Here is a tiny trained network, its code and every weight. The questions are about switching its units off for an input and a target symbol, where a switched-off unit gives its printed mean instead of its output.

import numpy as np


def w(rows, s, z=0):
    codes = np.array(rows[::2]) - 128.0
    scale = np.full(codes.shape[1], s)
    scale[-1] = z or s
    return codes * scale


def f(y):
    return y / 2 * (1 + np.tanh(0.7978845608 * (y + 0.044715 * y**3)))


def softmax(a):
    e = np.exp(a - a.max(-1, keepdims=True))
    return e / e.sum(-1, keepdims=True)


def log_softmax(a):
    a = a - a.max(-1, keepdims=True)
    return a - np.log(np.exp(a).sum(-1, keepdims=True))


def net(x, mask):
    ids = ['βζηλμξπστω'.index(c) for c in x.split()]
    T = len(ids)
    res = E[ids] + P[:T]
    u = 0
    for l in range(2):
        r = res
        for j in range(3):
            rows = slice(2 * j, 2 * j + 2)
            q, k, v = (r @ M[l][rows].T for M in (Q, K, V))
            z = softmax(np.where(np.tri(T) > 0, q @ k.T / 2**0.5, -1e9)) @ v
            o = O[l][rows]
            res = res + np.where(mask[u + j], z, o[:, -1]) @ o[:, :-1]
        u += 3
        y = f(res @ A[l][:, :-1].T + A[l][:, -1])
        res = res + np.where(mask[u : u + 8], y, B[l][:, -1]) @ B[l][:, :-1]
        u += 8
    return log_softmax(res[-1] @ U[:, :-1].T + U[:, -1])


Q, K, V, O, A, B = {}, {}, {}, {}, {}, {}
E = w([
[191,4,91],'β',
[200,95,44],'ζ',
[139,51,214],'η',
[189,140,75],'λ',
[190,122,95],'μ',
[163,138,135],'ξ',
[52,46,94],'π',
[64,167,28],'σ',
[209,90,172],'τ',
[216,193,252],'ω',
],0.011)
P = w([
[68,241,235],'0',
[101,238,240],'1',
[134,186,158],'2',
[101,209,201],'3',
[139,127,91],'4',
[85,177,172],'5',
[102,121,102],'6',
[83,117,124],'7',
[47,132,143],'8',
[2,167,182],'9',
[8,131,165],'10',
],0.003)
Q[0] = w([
[195,163,184],'L0H1',
[156,73,251],'L0H1',
[131,76,138],'L0H2',
[133,131,205],'L0H2',
[55,93,158],'L0H3',
[180,222,147],'L0H3',
],0.02)
K[0] = w([
[210,85,200],'L0H1',
[52,13,251],'L0H1',
[223,143,119],'L0H2',
[156,162,198],'L0H2',
[172,176,221],'L0H3',
[6,122,32],'L0H3',
],0.016)
V[0] = w([
[112,131,144],'L0H1',
[17,13,179],'L0H1',
[99,157,152],'L0H2',
[209,203,3],'L0H2',
[215,93,178],'L0H3',
[8,188,160],'L0H3',
],0.0035)
O[0] = w([
[129,150,159,116],'L0H1',
[230,128,87,90],'L0H1',
[149,102,93,87],'L0H2',
[102,186,254,240],'L0H2',
[51,192,145,226],'L0H3',
[166,20,54,1],'L0H3',
],0.0057,0.00054)
A[0] = w([
[148,155,130,4],'L0N1',
[102,163,141,93],'L0N2',
[157,81,105,83],'L0N3',
[104,122,134,219],'L0N4',
[134,9,227,25],'L0N5',
[177,101,110,52],'L0N6',
[79,158,137,184],'L0N7',
[150,167,127,17],'L0N8',
],0.011,0.002)
B[0] = w([
[78,150,104,91],'L0N1',
[116,103,57,112],'L0N2',
[66,182,238,142],'L0N3',
[179,54,111,173],'L0N4',
[222,77,2,251],'L0N5',
[118,218,149,137],'L0N6',
[168,55,31,156],'L0N7',
[76,127,102,99],'L0N8',
],0.0097,0.002)
Q[1] = w([
[94,117,181],'L1H1',
[14,96,32],'L1H1',
[253,81,120],'L1H2',
[199,71,102],'L1H2',
[175,151,66],'L1H3',
[168,105,185],'L1H3',
],0.023)
K[1] = w([
[118,163,181],'L1H1',
[12,56,5],'L1H1',
[80,36,13],'L1H2',
[23,100,98],'L1H2',
[125,105,70],'L1H3',
[59,106,152],'L1H3',
],0.022)
V[1] = w([
[113,114,200],'L1H1',
[125,230,44],'L1H1',
[73,12,220],'L1H2',
[58,78,145],'L1H2',
[227,205,203],'L1H3',
[152,245,67],'L1H3',
],0.013)
O[1] = w([
[163,186,112,7],'L1H1',
[4,81,130,50],'L1H1',
[167,223,69,60],'L1H2',
[96,183,85,120],'L1H2',
[212,233,212,6],'L1H3',
[66,174,170,92],'L1H3',
],0.011,0.0016)
A[1] = w([
[131,180,168,227],'L1N1',
[90,97,158,29],'L1N2',
[151,84,93,2],'L1N3',
[133,97,102,67],'L1N4',
[35,254,184,165],'L1N5',
[189,130,196,204],'L1N6',
[107,147,30,195],'L1N7',
[49,156,69,73],'L1N8',
],0.009,0.0042)
B[1] = w([
[54,217,128,193],'L1N1',
[149,195,137,144],'L1N2',
[69,191,126,163],'L1N3',
[109,167,139,158],'L1N4',
[178,52,214,155],'L1N5',
[38,153,34,255],'L1N6',
[217,137,255,244],'L1N7',
[173,109,86,169],'L1N8',
],0.013,0.0056)
U = w([
[160,114,66,73],'β',
[136,113,144,44],'ζ',
[175,92,36,37],'η',
[127,110,173,85],'λ',
[130,125,142,96],'μ',
[133,128,127,170],'ξ',
[207,121,132,144],'π',
[144,10,114,252],'σ',
[150,160,89,147],'τ',
[136,172,151,20],'ω',
],0.011,0.0029)

Each question gives the input, a string of symbols that net reads in full, and the target symbol t.
The units are the heads (2 rows each of Q, K, V and O) and the neurons (one row each of A and B). Each row of codes is followed by its name. A weight is (code - 128) times the scale printed after its matrix; where a second scale follows, it is the last column's (O, A, B and U).
mask holds one flag per unit, layer by layer, with each layer's heads first. A switched-off unit (its flag False) gives its mean, the last column of its rows in O or B, instead of its output. The means were averaged over made-up inputs and are rounded, as every weight is.
A unit's drop is (log p(t) with every unit on - log p(t) with that unit switched off) / (log p(t) with every unit on - log p(t) with every unit switched off).
The circuit of an input: a set's keep is (log p(t) with only the set's units on - log p(t) with every unit switched off) / (log p(t) with every unit on - log p(t) with every unit switched off). Starting from the 12 units with the biggest drops (on a tie, the unit counted first), units are removed one at a time, each time the one whose removal leaves the highest keep (on an exact tie, the one counted first), for as long as the keep stays at least 0.8.
units of the circuit, in order: the units of the circuit, biggest drop first
most important unit: the unit with the biggest drop
top k neurons: the k neurons with the biggest drops, biggest first
top k neurons in layer l: the k neurons of layer l with the biggest drops, biggest first
which heads matter: for each layer, one digit per head in row order, 1 if its drop is at least 0.15 and else 0, layers parted by /
input μ ω ζ π μ, target π: units of the circuit, in order : [L1H2; L1N7]
input π β η σ ζ β τ λ π π τ, target π: most important unit : L1N7
input τ ξ ω μ π ξ, target π: top 2 neurons : [L0N3; L1N5]
input λ π τ β ξ τ τ ξ τ, target π: top 2 neurons in layer 0 : [L0N5; L0N6]
input τ λ η, target η: units of the circuit, in order : [L0N5; L1N7; L1H1]
input η ξ σ λ ζ π π λ, target π: units of the circuit, in order : [L1N7; L1H2]
input η τ ξ, target τ: units of the circuit, in order : [L1H3; L1N6; L1H1]
input η σ π η, target π: units of the circuit, in order : [L1N7; L0N5; L1H2; L1N6]
input ζ ξ τ, target τ: which heads matter : 000 / 101
input π ξ τ ζ λ λ λ π ξ ξ, target π: top 2 neurons in layer 1 : [L1N6; L1N7]
input λ τ ζ λ η λ σ η ζ η, target σ: units of the circuit, in order : [L0N5; L1H2]
input ξ σ ζ π σ π π ξ σ μ, target σ: top 2 neurons : [L0N7; L1N1]
input ξ π ω ω η ζ π ξ σ, target σ: which heads matter : 000 / 100
input ξ τ ω π ζ μ π ω σ ω, target σ: units of the circuit, in order : [L1H3; L0H3]
input ζ σ ξ, target σ: most important unit : L1H2
input λ σ π σ σ ω, target σ: which heads matter : 000 / 001
input π ξ ξ σ μ, target σ: units of the circuit, in order : [L0H1; L1H2; L0N7]
input π μ σ ξ, target σ: which heads matter : 100 / 011
input η μ π λ ζ ζ μ π π λ, target π: which heads matter : 001 / 011
input ξ λ π, target π: which heads matter : 000 / 010
input σ λ ζ β π ω σ ω π λ η, target π: units of the circuit, in order : [L1N7; L1H2; L0N5]
input β τ π ξ ω, target π: top 3 neurons : [L1N7; L1N6; L0N5]
input σ ξ ω η, target σ: units of the circuit, in order : [L1H2]
input σ μ π λ σ σ π λ, target σ: which heads matter : 000 / 001
input π σ π μ ζ μ β η π, target π: top 2 neurons in layer 0 : [L0N7; L0N4]
input τ τ τ β, target τ: top 2 neurons in layer 1 : [L1N6; L1N1]
input π β β, target π: top 2 neurons : [L1N7; L1N6]
input λ η τ, target τ: top 2 neurons in layer 0 : [L0N5; L0N7]
input τ β λ τ ω, target ω: units of the circuit, in order : [L1H3; L1N1]
input ω λ ω τ ω, target ω: units of the circuit, in order : [L1H3]
